Below is a small trained network, with its code and all its weights. Each question gives an input and a class and asks what happens when units are switched off, that is, made to give their printed mean instead of their output.

import numpy as np


def w(rows, s, z=0):
    codes = np.array(rows[::2]) - 128.0
    scale = np.full(codes.shape[1], s)
    scale[-1] = z or s
    return codes * scale


def f(y):
    return np.maximum(y, 0)


def log_softmax(a):
    a = a - a.max(-1, keepdims=True)
    return a - np.log(np.exp(a).sum(-1, keepdims=True))


def net(x, mask):
    res = np.array(x, float).reshape(1, 6) / 4 @ E
    y = f(res @ A[0][:, :-1].T + A[0][:, -1])
    res = res + np.where(mask, y, B[0][:, -1]) @ B[0][:, :-1]
    return log_softmax(res[-1] @ U[:, :-1].T + U[:, -1])


A, B = {}, {}
E = w([
[172,155,203,24,87,75],'x0',
[131,130,125,128,130,125],'x1',
[175,159,43,105,20,175],'x2',
[127,40,122,187,55,29],'x3',
[131,129,132,130,126,129],'x4',
[254,22,120,105,178,168],'x5',
],0.0085)
A[0] = w([
[134,132,124,133,128,119,60],'N1',
[120,122,132,123,128,132,73],'N2',
[87,104,46,221,182,176,60],'N3',
[254,20,128,102,168,169,80],'N4',
[166,171,50,109,46,162,21],'N5',
[245,29,114,94,157,161,78],'N6',
[80,111,234,156,240,99,31],'N7',
[137,45,116,190,51,13,71],'N8',
[181,176,46,111,8,187,69],'N9',
[165,147,212,31,96,74,41],'N10',
[84,107,49,233,167,183,38],'N11',
[128,48,108,176,53,31,2],'N12',
[136,192,131,94,175,192,23],'N13',
[140,211,127,75,197,212,82],'N14',
[5,219,140,144,62,95,93],'N15',
[73,97,50,237,196,189,64],'N16',
[145,153,172,47,114,90,51],'N17',
[138,209,144,85,202,214,55],'N18',
[140,65,125,167,72,48,47],'N19',
[30,223,143,143,62,88,60],'N20',
[165,150,218,42,98,82,4],'N21',
[135,212,112,60,208,216,51],'N22',
[155,165,49,110,25,181,1],'N23',
[76,116,239,152,253,73,54],'N24',
],0.0068,0.0023)
B[0] = w([
[122,130,133,126,129,123,128],'N1',
[132,125,127,128,130,132,128],'N2',
[227,190,180,69,38,87,226],'N3',
[93,253,98,240,225,109,255],'N4',
[128,54,65,76,166,86,208],'N5',
[93,254,96,243,237,105,243],'N6',
[127,22,15,36,154,55,226],'N7',
[46,75,209,160,98,242,239],'N8',
[111,20,27,45,181,50,245],'N9',
[231,197,172,81,54,91,208],'N10',
[237,184,183,68,52,76,225],'N11',
[47,68,205,157,101,230,217],'N12',
[66,85,180,153,101,183,203],'N13',
[51,67,199,155,88,206,248],'N14',
[108,229,90,222,225,113,254],'N15',
[233,191,184,56,42,93,245],'N16',
[186,163,155,99,83,119,183],'N17',
[69,74,185,145,97,198,244],'N18',
[61,92,178,158,94,210,200],'N19',
[109,209,89,229,208,115,239],'N20',
[211,177,159,98,59,85,199],'N21',
[61,69,193,158,95,203,254],'N22',
[124,51,47,65,167,69,217],'N23',
[136,28,13,37,159,54,240],'N24',
],0.0064,0.0067)
U = w([
[101,246,100,218,239,112,85],'0',
[51,50,208,142,72,221,251],'1',
[133,17,24,56,161,57,88],'2',
[252,206,188,85,14,89,82],'3',
],0.011,0.0016)

Each question gives the input, the list of numbers given to net, and the class t.
The units are the neurons (one row each of A and B). Each row of codes is followed by its name. A weight is (code - 128) times the scale printed after its matrix; where a second scale follows, it is the last column's (A, B and U).
mask holds one flag per neuron, in row order. A switched-off neuron (its flag False) gives its mean, the last column of its row in B, instead of its output. The means were averaged over made-up inputs and are rounded, as every weight is.
A unit's drop is (log p(t) with every unit on - log p(t) with that unit switched off) / (log p(t) with every unit on - log p(t) with every unit switched off).
The circuit of an input: a set's keep is (log p(t) with only the set's units on - log p(t) with every unit switched off) / (log p(t) with every unit on - log p(t) with every unit switched off). Starting from the 12 units with the biggest drops (on a tie, the unit counted first), units are removed one at a time, each time the one whose removal leaves the highest keep (on an exact tie, the one counted first), for as long as the keep stays at least 0.8.
circuit, biggest first: the units of the circuit, biggest drop first
top k neurons: the k neurons with the biggest drops, biggest first
drop of u: that unit's drop, to one decimal
input [1,2,-8,5,-6,-7], class 2: top 3 neurons => N24, N7, N4
input [6,-7,0,-6,-3,-4], class 1: circuit, biggest first => N14
input [0,-7,-8,8,6,6], class 1: top 2 neurons => N8, N12
input [2,-1,-5,-4,-6,-3], class 2: top 3 neurons => N24, N7, N8
input [3,-2,-6,6,-7,4], class 1: top 4 neurons => N8, N12, N19, N9
input [7,-2,8,-5,-8,-7], class 2: top 2 neurons => N9, N23
input [-2,-1,0,8,7,5], class 1: top 2 neurons => N8, N12
input [5,-4,-2,-3,8,7], class 0: top 2 neurons => N4, N6
input [-8,8,3,7,2,0], class 3: top 2 neurons => N11, N16
input [5,-7,7,6,-7,-5], class 2: top 3 neurons => N9, N23, N5
input [6,-3,5,1,8,-8], class 0: top 2 neurons => N15, N20
input [-5,-4,8,-6,-1,-4], class 2: top 2 neurons => N9, N23
input [0,-3,2,-3,-4,5], class 0: drop of N24 => 0.0
input [2,1,6,6,7,7], class 0: circuit, biggest first => N6
input [4,-4,3,0,7,5], class 0: drop of N6 => 0.3
input [-4,-2,8,2,-5,-5], class 2: drop of N9 => 0.2
input [4,3,7,-7,2,5], class 1: drop of N13 => 0.4
